Below is a small trained network, with its code and all its weights. Each question gives an input and a target symbol and asks what happens when units are switched off, that is, made to give their printed mean instead of their output.

import numpy as np


def w(rows, s, z=0):
    codes = np.array(rows[::2]) - 128.0
    scale = np.full(codes.shape[1], s)
    scale[-1] = z or s
    return codes * scale


def norm(h):
    return h / np.sqrt((h * h).mean(-1, keepdims=True) + 1e-5)


def f(y):
    return np.maximum(y, 0)


def softmax(a):
    e = np.exp(a - a.max(-1, keepdims=True))
    return e / e.sum(-1, keepdims=True)


def log_softmax(a):
    a = a - a.max(-1, keepdims=True)
    return a - np.log(np.exp(a).sum(-1, keepdims=True))


def net(x, mask):
    ids = ['εζηπσψ'.index(c) for c in x.split()]
    T = len(ids)
    res = E[ids] + P[:T]
    r = norm(res)
    for j in range(3):
        rows = slice(3 * j, 3 * j + 3)
        q, k, v = (r @ M[0][rows].T for M in (Q, K, V))
        z = softmax(np.where(np.tri(T) > 0, q @ k.T / 3**0.5, -1e9)) @ v
        o = O[0][rows]
        res = res + np.where(mask[j], z, o[:, -1]) @ o[:, :-1]
    y = f(norm(res) @ A[0][:, :-1].T + A[0][:, -1])
    res = res + np.where(mask[3:15], y, B[0][:, -1]) @ B[0][:, :-1]
    return log_softmax(norm(res)[-1] @ U[:, :-1].T + U[:, -1])


Q, K, V, O, A, B = {}, {}, {}, {}, {}, {}
E = w([
[252,126,121,234],'ε',
[164,115,105,233],'ζ',
[212,156,117,137],'η',
[174,63,159,193],'π',
[2,89,156,19],'σ',
[153,225,35,147],'ψ',
],0.0088)
P = w([
[57,159,182,127],'0',
[120,100,190,106],'1',
[85,100,112,183],'2',
[141,2,86,138],'3',
[149,106,176,94],'4',
[66,81,144,142],'5',
[143,4,82,127],'6',
[144,120,172,66],'7',
[139,142,99,164],'8',
[143,6,74,110],'9',
[179,127,197,68],'10',
],0.014)
Q[0] = w([
[240,149,145,126],'h1',
[109,224,251,145],'h1',
[124,157,47,206],'h1',
[201,179,225,40],'h2',
[128,81,170,79],'h2',
[133,199,222,167],'h2',
[187,119,115,102],'h3',
[210,177,133,86],'h3',
[116,154,186,137],'h3',
],0.014)
K[0] = w([
[83,180,145,143],'h1',
[156,118,227,216],'h1',
[206,80,93,58],'h1',
[23,160,174,190],'h2',
[139,154,128,193],'h2',
[79,209,193,94],'h2',
[138,135,187,198],'h3',
[75,81,191,247],'h3',
[94,160,153,128],'h3',
],0.013)
V[0] = w([
[65,50,174,63],'h1',
[48,195,4,162],'h1',
[128,185,145,43],'h1',
[144,79,179,193],'h2',
[238,163,102,135],'h2',
[59,61,139,99],'h2',
[149,39,93,154],'h3',
[78,136,107,155],'h3',
[52,91,132,157],'h3',
],0.012)
O[0] = w([
[97,41,217,74,82],'h1',
[93,95,34,91,85],'h1',
[95,148,153,25,74],'h1',
[2,128,48,178,253],'h2',
[91,226,107,22,166],'h2',
[151,53,135,198,86],'h2',
[118,120,185,158,185],'h3',
[124,82,94,148,119],'h3',
[177,83,115,195,145],'h3',
],0.0099,0.0062)
A[0] = w([
[127,112,74,133,128],'n1',
[190,200,169,106,144],'n2',
[126,173,100,167,42],'n3',
[53,92,169,174,81],'n4',
[118,111,16,110,24],'n5',
[120,32,146,33,142],'n6',
[208,148,117,145,151],'n7',
[221,91,104,141,109],'n8',
[167,10,88,135,144],'n9',
[182,133,128,163,4],'n10',
[184,159,62,71,159],'n11',
[153,55,75,161,144],'n12',
],0.012,0.0035)
B[0] = w([
[146,69,141,106,203],'n1',
[86,93,241,72,212],'n2',
[8,187,138,162,220],'n3',
[192,151,103,173,208],'n4',
[162,9,176,175,225],'n5',
[2,167,125,143,193],'n6',
[30,215,188,117,212],'n7',
[106,206,69,89,200],'n8',
[117,170,127,62,255],'n9',
[126,148,73,99,158],'n10',
[226,119,62,171,222],'n11',
[153,141,171,7,250],'n12',
],0.007,0.005)
U = w([
[107,183,79,193,88],'ε',
[172,31,37,118,216],'ζ',
[72,77,230,42,252],'η',
[157,41,160,198,15],'π',
[179,34,203,151,115],'σ',
[167,165,93,2,91],'ψ',
],0.0096,0.0034)

Each question gives the input, a string of symbols that net reads in full, and the target symbol t.
The units are the heads (3 rows each of Q, K, V and O) and the neurons (one row each of A and B). Each row of codes is followed by its name. A weight is (code - 128) times the scale printed after its matrix; where a second scale follows, it is the last column's (O, A, B and U).
mask holds one flag per unit, heads first, then neurons. A switched-off unit (its flag False) gives its mean, the last column of its rows in O or B, instead of its output. The means were averaged over made-up inputs and are rounded, as every weight is.
A unit's drop is (log p(t) with every unit on - log p(t) with that unit switched off) / (log p(t) with every unit on - log p(t) with every unit switched off).
The circuit of an input: a set's keep is (log p(t) with only the set's units on - log p(t) with every unit switched off) / (log p(t) with every unit on - log p(t) with every unit switched off). Starting from the 12 units with the biggest drops (on a tie, the unit counted first), units are removed one at a time, each time the one whose removal leaves the highest keep (on an exact tie, the one counted first), for as long as the keep stays at least 0.8.
units of the circuit, in order: the units of the circuit, biggest drop first
k most important neurons: the k neurons with the biggest drops, biggest first
which heads matter: for each layer, one digit per head in row order, 1 if its drop is at least 0.15 and else 0, layers parted by /
input η σ ε ψ ε η σ ψ ψ, target ψ: units of the circuit, in order	[h2, h1]
input η ψ ζ η ε ε η σ, target ζ: which heads matter	110
input ψ ε ε ε η ζ ε η ε η ε, target ψ: units of the circuit, in order	[h1, h2, n8]
input σ η σ η ε η ψ η, target σ: which heads matter	010
input π η ψ η η, target π: units of the circuit, in order	[h2]
input η ε ζ ψ ψ, target η: units of the circuit, in order	[h2, n2]
input ε ε η ε ζ η ε η π π, target σ: 2 most important neurons	[n4, n3]
input ε ψ π, target ψ: which heads matter	010
input σ ζ η η η ε ε ε ε ζ σ, target σ: units of the circuit, in order	[h1, h2]
input π ψ η, target ψ: which heads matter	010
input ε η ε ψ σ, target ε: which heads matter	100
input ζ ε ζ ψ σ ε ε ψ, target ζ: which heads matter	100
input ε π ψ ε ε ε ζ σ ε, target σ: which heads matter	110
input ε η ψ η ζ π ψ ψ ζ ε ψ, target ε: which heads matter	000
input η ε ψ σ ε η ε ε, target η: which heads matter	100
input σ ζ σ ε ψ ε ζ ε η η σ, target σ: which heads matter	010
input π ε ε ε ψ η ε ε ε, target ψ: which heads matter	010
input ε ε η ε ψ σ π, target η: units of the circuit, in order	[h1]
input σ ε ε ζ ε π, target ε: units of the circuit, in order	[h2, h1, n4]
input π π η, target π: units of the circuit, in order	[h1]
input ζ σ π, target σ: units of the circuit, in order	[h2, h1]
